Each row comes from the steps of one walk. Every step used is in the known rows, and no mark comes twice. Write the walk behind each row, first mark first.
Each row is shifted at random along 3 fixed directions that mean nothing.
Known rows:
mure > bukos > revuk > zufon > kekib > punub > mufa > lubal > suru: [122, 297, 148, -83, -190, -41, 300, 117, 79, -38, -47, 105, 43, 154, -73, -84, -99, -31, 22, 99, 128, -8, 11, 131, 41, -61, 10, 301, -30, -229, -75, 219, 209, 268, -213, -79, 109, -163, 52, -23, 61, 243]
lubal > lifo > suru > punub > mure > revuk > zufon > zoza: [-34, 221, 6, 72, -217, -91, 169, 128, 47, -60, 76, 330, -177, 101, -105, -154, 38, -129, -100, 25, 143, -95, 32, 14, 52, -116, -5, 202, 16, -333, 71, 332, 325, 333, -154, -157, 83, -96, -179, -53, 182, 142]
mufa > revuk > zufon > lifo > suru > punub > mure > bukos: [-47, 158, -85, 81, -91, 12, 40, 153, -115, 121, -45, 12, 0, 107, 135, -80, -167, -8, -34, 75, 40, -33, 38, 45, 151, -103, 46, 131, 176, -94, 12, 167, 113, -181, -36, -245, -30, -69, -170, 103, -37, 14]
kekib > suru > punub > mufa > revuk > mure: [-55, -44, -60, 151, -66, -7, -40, 214, -137, 79, -23, 171, -121, 24, 75, -195, -83, -15, -41, 18, 5, -9, 208, -75, 9, -5, 38, 150, 149, -61, -8, 124, 1, -113, -182, -210, -68, -170, -186, 91, 129, 62]
mure > bukos > zoza > punub > revuk: [122, 206, -211, 230, -37, 309, 90, 125, -202, 128, 29, -200, -3, 83, -24, -146, -242, -12, -112, -12, 128, -13, 159, 224, 115, -29, -94, 206, -125, 243, 12, 282, -172, -190, -12, -121, -71, -232, 82, 172, -145, 60]
zoza > suru > punub > mufa: [-176, 208, 47, 79, -112, -186, 191, 212, 436, 72, 79, 357, -102, -49, 47, -46, 107, -172, 8, 98, 60, -44, 65, -252, 7, -138, 65, 291, 158, -471, 260, 185, 347, 149, -229, -96, 239, 69, -351, -238, 196, 40]
suru > punub > revuk > mure > bukos > lifo: [2, 454, 82, -96, -228, -189, 592, 236, 308, -86, 95, 318, -78, -60, -45, -3, 156, -224, -196, 214, 263, -279, -35, -24, 1, -271, 130, 249, 183, -505, 292, 503, 392, 432, -115, 80, 308, 274, -210, -82, 396, 187]
lubal > kekib > revuk > zufon: [8, 406, 239, -391, -71, -95, 414, 225, -31, -159, 109, 370, -46, 34, 168, -36, 7, -49, -130, 173, 67, -248, -215, 188, 106, -168, 185, 116, 78, -288, 73, 301, 465, 318, 82, 80, 148, 193, -175, -31, 4, 427]
mure > bukos > suru > punub > revuk > zufon > lifo: [5, 397, 96, -110, -140, -8, 269, 211, 5, -93, 85, 326, -99, 114, 58, 15, -13, -47, -131, 142, 198, -192, -90, 198, 76, -164, 63, 176, 69, -295, 50, 396, 395, 256, 24, -3, 42, 62, -185, 45, 20, 251]
zufon > zoza > suru > punub > mufa > lubal > kekib > revuk > mure: [-104, -81, 114, -84, -41, -123, -144, 271, -243, 66, 34, 256, -28, 155, 225, -124, -107, -40, 43, 0, -92, -176, 34, -42, 137, -65, 164, 43, 214, -196, -178, -62, 360, -272, -39, -92, 52, -46, -318, 77, 42, 128]
mure > revuk > zufon > zoza > suru > punub > mufa > bukos > lifo: [69, 138, -210, 239, -39, 153, 33, 100, -116, 95, -118, -93, -39, 114, -86, -202, -169, -108, -123, -54, 115, 62, 228, 55, 5, -65, -72, 261, -97, 60, -55, 224, -189, -113, -74, -108, -201, -401, 26, 214, -73, 18]
zufon > zoza > suru > punub > mure > bukos: [-121, 74, -82, 15, -75, -33, -47, 205, -16, 197, 8, 54, 44, 95, 188, -29, -134, -91, 32, 23, -60, -124, -37, -50, 206, -188, 91, 52, 254, -245, 20, 22, 258, -267, 16, -217, 167, 126, -301, -32, -31, -63]
punub > revuk > zufon > mure > bukos > zoza: [-85, 109, -131, -39, -71, -51, 151, 259, 18, 78, 43, 142, -44, 51, -67, -123, 51, -199, -88, -57, 79, -208, -22, -34, 187, -206, 54, 86, 116, -448, 115, 206, 249, 162, 29, -76, 224, 146, -292, -26, 68, -25]
bukos > mure > revuk > zufon > lifo > suru > punub: [-174, 60, -33, 160, -109, -318, -72, 104, 64, 30, 19, 274, -67, 94, 37, -166, 39, -137, 41, -32, 34, 1, 143, -221, 33, -25, -9, 257, 96, -294, 33, 96, 323, -28, -242, -190, -58, -190, -397, 3, 192, -33]
suru > punub > mufa > revuk > zufon > zoza: [-9, 182, -54, -72, -97, 274, -47, 168, -242, 52, 0, 139, -62, 169, 118, -85, -216, -3, -104, 55, 60, -82, 0, 204, 115, -120, 27, 83, -41, -13, -119, 127, 45, -5, 123, -133, -84, -121, -47, 90, -198, 278]
mure > bukos > suru > punub: [-121, 173, -24, -190, -62, -10, 8, 176, 41, 145, 77, 77, 127, 88, 258, 16, -169, -90, 59, 39, -20, -155, -29, -38, 55, -160, 91, 131, 147, -137, -17, -10, 214, -187, 12, -116, 103, 94, -251, -15, -5, 168]
revuk > mure > bukos > zoza: [-14, -141, -394, 182, -12, 127, -84, 152, -251, 205, -33, -146, 8, 70, -143, -299, -126, -141, 8, -224, -34, -1, 180, -57, 135, -32, -69, 61, -67, 32, -5, 99, -309, -161, -69, -210, -56, -228, -58, 152, -90, -216]
zoza > suru > punub > revuk > mure > bukos > lifo: [-100, 176, -28, -52, -85, -244, 131, 233, 31, 37, 34, 213, 50, 63, 121, -25, 64, -203, -47, 31, 11, -174, -43, -50, 140, -213, 116, 99, 293, -407, 52, 155, 392, -69, 3, 1, 151, 118, -394, 19, 171, 32]
mure > bukos > zufon > kekib > punub > mufa: [-134, 13, -70, 280, -97, -47, 99, 265, 29, 19, -56, 103, -76, -17, -35, -148, -2, -149, -2, -13, 100, -108, 123, -148, 163, -78, -8, 228, 123, -283, 137, 171, 114, 26, -233, -205, 78, -74, -252, -16, -53, -202]
lubal > lifo > suru > punub > mure > revuk > zufon: [-22, 115, -155, 216, -49, 31, -2, 85, -270, -7, 42, 59, -67, 101, -36, -300, -154, 19, -18, -50, 19, 138, 131, 74, 57, 33, -64, 198, -1, 159, -22, 277, -117, -106, -119, -211, -280, -423, -51, 193, -32, 44]
mure > revuk > zufon > zoza > suru > punub > mufa > lubal: [-7, 167, -77, 101, -88, 116, 76, 218, 92, 140, -83, 111, -132, 99, -87, -213, -168, 0, 15, 41, 3, 94, 195, -7, -39, -57, 17, 332, 9, -59, 56, 184, -126, 2, -137, -189, -65, -274, 29, 12, -8, 130]
mufa > mure > bukos > lifo > suru > punub > revuk: [-75, 196, -105, 106, -51, -40, 15, 139, -61, 99, 22, -9, -2, 83, 198, -97, -127, -62, -63, 51, 68, 6, 107, 6, 82, -34, 24, 200, 135, -92, 55, 97, 158, -232, -70, -178, -45, -142, -279, 105, 71, 116]
zoza > suru > punub > revuk: [237, 463, -83, 377, -216, 234, 570, 12, 349, -8, 110, 68, -307, -91, -344, -158, -65, -15, -244, 176, 397, 21, 322, 74, -254, 20, -181, 545, -344, 135, 360, 751, -191, 473, -399, -105, 29, -292, 266, -29, 293, 203]
zufon > zoza > punub > revuk > mure > bukos > suru: [20, 100, -72, -131, -28, 156, -5, 249, -142, 149, 112, 21, 105, 138, 161, 63, -170, -21, 1, -49, 21, -211, -55, 197, 149, -168, 39, 30, 170, -60, -91, 116, 236, -153, 83, -150, 135, 71, -150, 77, -137, 174]
kekib > revuk > mure > bukos > suru > punub > mufa > lubal: [-231, 14, 23, -343, 78, -30, -251, 416, -199, 226, -51, 73, 158, 187, 496, -22, -242, -10, 151, 17, -249, -96, -99, 3, 222, -175, 283, -15, 460, -250, -152, -347, 272, -571, 228, -129, 45, 132, -414, 61, -193, 191]
zoza > suru > punub > mure > bukos: [-77, 91, -121, 158, -96, -87, 97, 161, 115, 171, -12, 52, -23, 15, 16, -114, -71, -99, 13, 23, -8, -41, 70, -128, 114, -128, 25, 174, 168, -215, 138, 173, 119, -115, -153, -235, 138, 19, -218, -46, 80, -149]
lubal > suru > punub > revuk > mure > bukos: [-121, 136, -45, -115, -81, -103, 35, 193, -108, 110, 73, 155, 38, 105, 203, -134, -82, -101, 9, 45, -43, -112, -79, -17, 198, -136, 132, 38, 266, -265, -30, 78, 291, -159, -16, -173, 134, 77, -312, -9, 80, 23]
revuk > mure > bukos > lifo: [-53, 170, -83, -106, -68, -129, 145, 245, -71, 34, 0, 119, 105, 61, 111, -39, 13, -160, -36, 17, -3, -166, -79, 40, 183, -209, 109, 45, 229, -304, 54, 127, 225, -52, 66, 9, 115, 161, -276, 51, 43, 17]
zoza > suru > punub > mufa > mure > bukos > revuk: [-143, 115, -45, 42, -53, -292, 136, 225, 180, 80, -95, 129, 39, 38, 37, -69, 114, -188, -35, 2, -24, -78, 64, -144, 131, -146, 57, 253, 266, -520, 69, 55, 380, 24, -122, -80, 208, 22, -450, -91, 198, -48]
mure > bukos > lifo > suru > punub > mufa > lubal: [-86, 374, 116, -272, -110, -109, 299, 311, 314, 102, -35, 218, 17, 54, 182, 21, -39, -71, 7, 205, 39, -95, -51, -35, 44, -215, 219, 246, 274, -449, 182, 96, 313, 94, 1, -52, 223, 214, -220, -120, 111, 305]
lifo > suru > punub > revuk > zufon > kekib: [-66, 188, 39, -69, -75, 46, 76, 195, -180, -44, 117, 296, -39, 120, 140, -28, -103, 24, -60, 115, 108, -173, -100, 156, 181, -28, 36, 61, 19, -118, -27, 218, 327, 27, 36, -107, -75, -22, -203, 99, -137, 230]
lubal > lifo > suru > punub: [-157, 49, -48, -120, 8, -125, -342, 51, -252, 165, 9, -17, 229, 236, 421, -56, -240, 0, 173, -33, -155, 44, -21, -30, 172, 2, 77, 48, 122, 27, -224, -307, 216, -554, 57, -155, -142, -129, -359, 100, -131, 129]
punub > revuk > mure > bukos > zufon > lifo: [-42, 86, -128, 222, -94, -146, 27, 212, -97, -45, -79, 152, -63, 122, -107, -155, 41, -142, -54, -66, 75, -50, 56, 1, 177, -94, -41, 134, 77, -356, 47, 217, 169, 50, -72, -87, -57, -107, -312, 101, -1, -173]
kekib > revuk > zufon > zoza > punub > mufa > lubal > lifo: [25, 288, 167, -106, -159, -209, 205, 169, 54, -24, -110, 208, -1, 176, 9, -109, -20, -57, 18, 98, 16, -20, -14, 57, 110, -109, 116, 249, 93, -364, -70, 97, 340, 127, -85, 6, 109, -36, -162, -35, 114, 182]
mure > bukos > zoza > suru > punub > revuk > zufon > kekib: [2, 196, -14, 161, -184, -45, 339, 149, 115, -62, 79, 370, -219, 20, -251, -141, 60, -108, -139, 85, 227, -170, 69, -11, 42, -41, -62, 249, -106, -279, 134, 523, 241, 410, -229, -123, 48, -127, -98, 6, 127, 58]
zoza > suru > punub > mufa > lubal > kekib: [69, 171, 72, -4, -140, 33, 108, 48, 11, 81, -111, 20, 88, 162, 10, -125, -235, 50, 111, 115, -22, 83, 94, 67, 64, 10, 12, 287, -139, 8, -102, 56, -61, -101, -149, -64, -40, -259, 118, 26, -77, 168]
mure > bukos > zoza > punub: [52, 144, -82, 169, -131, -80, 243, 128, 187, 115, -32, 79, -17, 8, -233, -167, 16, -176, -39, -31, 100, -102, 163, -94, 64, -119, -50, 273, -74, -182, 95, 310, 89, 175, -207, -104, 183, -38, -59, -40, 108, -91]
lifo > suru > punub > mure: [-72, 216, 95, 24, -138, -106, 219, 204, 229, 45, 141, 202, -26, -37, 158, 34, -34, -43, -37, 167, 163, -123, 19, -107, 19, -133, 98, 164, 177, -277, 234, 213, 336, 44, -123, -117, 190, 205, -274, -58, 202, 179]

Which walk is each row?
[-72, 13, -72, 149, -91, -114, 50, 299, 134, 149, -145, 165, -74, 81, -154, -245, -32, -100, 46, -25, -36, 45, 167, -164, 88, -110, 56, 249, 145, -337, 53, 99, 30, 5, -165, -192, 56, -133, -183, -6, 32, -110] => revuk > mure > bukos > zufon > zoza > punub > mufa > lubal
[104, 462, 155, -181, -122, -110, 416, 156, 205, -65, 52, 283, -58, 85, 32, 108, 84, 20, -135, 171, 246, -166, -75, 191, 33, -117, 58, 245, 72, -341, 159, 413, 521, 461, -62, -67, 160, 130, -161, -35, 101, 400] => mufa > mure > bukos > revuk > zufon > lifo > suru
[-272, -220, -206, 90, 42, -266, -378, 288, -133, 254, -171, 68, 78, 165, 165, -270, -102, -103, 207, -158, -288, 175, 136, -259, 191, -22, 106, 99, 328, -289, -101, -324, 33, -533, -75, -270, -139, -248, -453, 91, -79, -224] => revuk > mure > bukos > lifo > suru > punub > mufa > lubal
[-2, 86, -43, 95, -143, -176, 225, 210, 232, 54, -2, 208, -59, 14, -156, -29, 86, -155, -46, -54, 77, -105, 67, -50, 54, -160, -37, 211, 160, -441, 122, 307, 321, 278, -219, -210, 224, 3, -231, -65, 156, -10] => mufa > revuk > zufon > zoza > punub > mure > bukos > suru
[-94, -18, -17, 108, -102, -232, -18, 84, 76, 124, 15, 186, -47, 81, -15, -177, -30, -178, 43, -54, -24, -91, 182, -254, -8, -50, 18, 234, 29, -208, -49, 92, 229, -106, -244, -132, 80, -188, -271, -9, 215, -25] => lubal > kekib > revuk > mure > bukos > zoza > suru > punub
[106, 212, -102, 147, -73, -11, 161, 102, 21, 82, -23, -13, 27, 84, -11, -22, -42, -14, -62, 14, 135, 17, 138, 102, 53, -28, -57, 250, 38, -9, 85, 276, 101, 26, -160, -176, -28, -203, -52, 98, 14, 136] => zoza > punub > mufa > revuk > mure > bukos > lifo > suru
[-190, 238, 124, -124, -95, -134, 124, 248, 91, 39, 109, 230, 44, 63, 340, 29, -27, -124, -4, 148, 74, -174, -50, -89, 128, -159, 186, 158, 289, -351, 85, 50, 472, -126, -59, -61, 171, 98, -378, -59, 88, 208] => lubal > kekib > revuk > mure > bukos > lifo > suru > punub > mufa
[-190, 150, 118, -117, -43, -251, -136, 267, -153, -51, 33, 408, 2, 186, 272, 0, 14, -79, 35, 32, -86, -141, -155, 69, 240, -167, 135, 8, 337, -447, -104, 35, 612, -149, 133, -36, 4, 101, -510, 23, -29, 113] => zoza > suru > punub > mure > revuk > zufon > lifo
[-19, 274, 53, 9, -129, -63, 116, 94, 113, 69, -1, 105, 5, 109, 109, -27, -123, -25, -26, 128, 169, -87, 110, -62, -26, -77, 37, 271, 28, -115, 39, 176, 218, 8, -129, -153, -2, -60, -179, 60, 99, 211] => mufa > mure > bukos > zufon > lifo > suru > punub
[57, 28, -100, 83, -40, 90, 53, 216, -71, 106, -39, -31, 16, 132, -96, -76, -144, 2, 25, -98, 31, -71, 103, 115, 85, -74, -63, 234, 13, -69, -35, 166, 37, -11, -137, -186, 19, -200, -24, 93, -127, -5] => punub > mufa > lubal > kekib > revuk > zufon > mure > bukos > suru
[-52, 396, 283, -274, -143, -74, 169, 249, -129, -145, 93, 366, -7, 159, 322, 101, -74, -16, -61, 207, 96, -297, -205, 249, 158, -213, 185, 70, 240, -320, -60, 208, 622, 48, 135, 52, 89, 223, -270, 30, 10, 396] => lubal > kekib > suru > punub > mure > revuk > zufon > lifo
[-55, -93, -57, 106, 16, -61, -278, 180, -179, 122, 6, 175, -34, 167, 78, -67, -77, -53, 64, -165, -149, -61, 25, 41, 176, -89, -18, 46, 160, -146, -156, 9, 328, -227, 11, -212, 21, -136, -313, 25, -150, 7] => kekib > punub > mure > revuk > zufon > zoza > suru
[-54, 8, -228, 217, -10, -66, -99, 101, -202, 140, -164, -215, 134, 159, 45, -175, -121, -59, 17, -100, -37, 102, 187, -4, 157, 14, -62, 246, 77, -40, -122, -60, -33, -309, -119, -171, -121, -351, -228, 151, -31, -122] => lubal > lifo > suru > punub > mufa > mure > bukos > revuk
[-58, 176, 104, -96, -105, -412, 59, 119, 171, 37, -39, 303, 32, 177, 51, -58, 108, -73, 90, -11, -36, 48, -43, -62, 143, -49, 73, 191, 172, -493, -10, 16, 558, 137, -150, -151, 123, -48, -380, -100, 111, 146] => revuk > zufon > zoza > punub > mufa > lubal > lifo > suru
[55, 64, -57, 0, 16, 85, -120, 129, -88, 144, -10, 129, -40, 176, 15, -42, -116, -20, -22, -88, -49, -66, 19, 126, 114, -122, -23, 105, 17, -92, -140, 119, 234, -76, 69, -146, 33, -117, -139, 24, -153, 155] => mufa > bukos > mure > revuk > zufon > zoza > suru
[-58, 124, 43, -133, 65, 80, -64, 294, -297, 19, -21, -16, 55, 148, 382, 40, -204, -31, -73, 30, 18, -248, -63, 151, 220, -78, 114, 34, 148, -99, -72, -87, 352, -316, 149, -81, -31, 41, -308, 150, -239, 239] => lifo > suru > punub > mufa > bukos > zufon > kekib > revuk
[-299, 76, 72, -169, -50, -455, -131, 212, 68, 73, 58, 361, 99, 129, 305, -25, 69, -184, 78, 8, -80, -151, -91, -241, 172, -173, 171, 75, 361, -546, -29, -130, 662, -178, -6, -107, 111, 144, -669, -46, 138, 52] => revuk > zufon > mure > bukos > lifo > suru > punub
